Below are the code and all the weights of a small trained network. Each question names an input and a class and asks about switching units off, where a switched-off unit gives its printed mean instead of its output.

import numpy as np


def w(rows, s, z=0):
    codes = np.array(rows[::2]) - 128.0
    scale = np.full(codes.shape[1], s)
    scale[-1] = z or s
    return codes * scale


def norm(h):
    return h / np.sqrt((h * h).mean(-1, keepdims=True) + 1e-5)


def f(y):
    return np.maximum(y, 0)


def log_softmax(a):
    a = a - a.max(-1, keepdims=True)
    return a - np.log(np.exp(a).sum(-1, keepdims=True))


def net(x, mask):
    res = np.array(x, float).reshape(1, 3) / 4 @ E
    u = 0
    for l in range(3):
        y = f(norm(res) @ A[l][:, :-1].T + A[l][:, -1])
        res = res + np.where(mask[u : u + 8], y, B[l][:, -1]) @ B[l][:, :-1]
        u += 8
    return log_softmax(norm(res)[-1] @ U[:, :-1].T + U[:, -1])


A, B = {}, {}
E = w([
[205,214,83,160,92,142],'x0',
[128,128,129,128,127,128],'x1',
[204,147,178,194,254,100],'x2',
],0.0021)
A[0] = w([
[134,150,24,128,30,208,33],'L0N0',
[116,124,215,195,244,84,25],'L0N1',
[43,161,124,56,43,121,130],'L0N2',
[189,152,102,159,205,168,4],'L0N3',
[210,167,95,190,142,230,4],'L0N4',
[163,200,85,252,89,252,177],'L0N5',
[78,67,71,92,118,52,8],'L0N6',
[127,147,171,122,205,112,82],'L0N7',
],0.0034,0.0029)
B[0] = w([
[132,229,187,138,27,9,199],'L0N0',
[138,176,193,204,95,83,232],'L0N1',
[166,90,128,8,196,156,254],'L0N2',
[215,241,79,135,217,191,164],'L0N3',
[163,42,73,201,187,240,170],'L0N4',
[204,157,60,105,26,19,247],'L0N5',
[20,94,69,4,181,188,155],'L0N6',
[135,179,179,167,56,211,184],'L0N7',
],0.0035,0.0029)
A[1] = w([
[115,52,190,199,185,55,111],'L1N0',
[51,31,87,21,181,231,46],'L1N1',
[163,140,86,96,134,97,157],'L1N2',
[116,165,105,242,52,77,148],'L1N3',
[46,90,131,4,158,207,62],'L1N4',
[167,189,43,107,178,157,58],'L1N5',
[99,109,85,188,47,124,55],'L1N6',
[70,156,220,81,160,158,254],'L1N7',
],0.0045,0.0022)
B[1] = w([
[115,248,179,148,73,229,196],'L1N0',
[76,29,33,74,222,30,255],'L1N1',
[200,119,109,149,147,140,191],'L1N2',
[10,110,149,15,138,145,233],'L1N3',
[106,33,65,74,188,66,253],'L1N4',
[195,4,162,204,143,190,162],'L1N5',
[47,193,132,3,180,46,139],'L1N6',
[29,104,215,183,181,194,250],'L1N7',
],0.004,0.0038)
A[2] = w([
[155,117,173,113,117,52,2],'L2N0',
[38,137,190,73,173,193,182],'L2N1',
[234,101,83,212,184,125,71],'L2N2',
[176,254,68,123,191,182,120],'L2N3',
[171,120,31,185,76,147,49],'L2N4',
[85,137,111,125,34,40,128],'L2N5',
[231,126,95,178,218,97,94],'L2N6',
[210,148,56,178,199,146,42],'L2N7',
],0.0041,0.003)
B[2] = w([
[85,43,62,191,55,225,129],'L2N0',
[86,137,171,215,212,137,253],'L2N1',
[215,136,39,185,67,255,182],'L2N2',
[94,38,125,126,86,81,179],'L2N3',
[86,180,151,174,168,222,152],'L2N4',
[183,206,170,57,98,96,172],'L2N5',
[217,60,48,234,57,168,180],'L2N6',
[204,96,34,164,124,231,169],'L2N7',
],0.0043,0.004)
U = w([
[26,42,78,60,216,74,122],'0',
[57,172,208,253,207,208,1],'1',
[190,200,75,30,34,69,145],'2',
[236,133,44,226,67,211,136],'3',
],0.0047,0.00087)

Each question gives the input, the list of numbers given to net, and the class t.
The units are the neurons (one row each of A and B). Each row of codes is followed by its name. A weight is (code - 128) times the scale printed after its matrix; where a second scale follows, it is the last column's (A, B and U).
mask holds one flag per neuron, layer by layer. A switched-off neuron (its flag False) gives its mean, the last column of its row in B, instead of its output. The means were averaged over made-up inputs and are rounded, as every weight is.
A unit's drop is (log p(t) with every unit on - log p(t) with that unit switched off) / (log p(t) with every unit on - log p(t) with every unit switched off).
The circuit of an input: a set's keep is (log p(t) with only the set's units on - log p(t) with every unit switched off) / (log p(t) with every unit on - log p(t) with every unit switched off). Starting from the 12 units with the biggest drops (on a tie, the unit counted first), units are removed one at a time, each time the one whose removal leaves the highest keep (on an exact tie, the one counted first), for as long as the keep stays at least 0.8.
units of the circuit, in order: the units of the circuit, biggest drop first
most important unit: the unit with the biggest drop
k most important neurons: the k neurons with the biggest drops, biggest first
k most important neurons of layer l: the k neurons of layer l with the biggest drops, biggest first
drop of u: that unit's drop, to one decimal
input [-7,7,1], class 1: units of the circuit, in order : L0N2; L1N0
input [1,0,2], class 3: most important unit : L0N3
input [1,-6,7], class 3: units of the circuit, in order : L1N7; L2N6
input [1,-5,7], class 3: units of the circuit, in order : L1N7; L2N6
input [8,4,0], class 2: 4 most important neurons : L1N3; L0N2; L0N5; L0N0
input [1,0,4], class 3: 2 most important neurons : L0N3; L1N7
input [6,-8,0], class 2: 2 most important neurons : L1N3; L0N2
input [7,-2,0], class 2: 4 most important neurons : L1N3; L0N2; L0N0; L0N5
input [1,-1,5], class 3: 3 most important neurons : L0N3; L1N7; L0N0
input [1,5,2], class 3: 2 most important neurons of layer 0 : L0N3; L0N0
input [6,0,0], class 2: 2 most important neurons : L1N3; L0N2
input [2,-6,8], class 3: drop of L1N7 : 0.1
input [1,0,-4], class 2: drop of L0N0 : 0.7
input [2,0,0], class 2: most important unit : L0N5
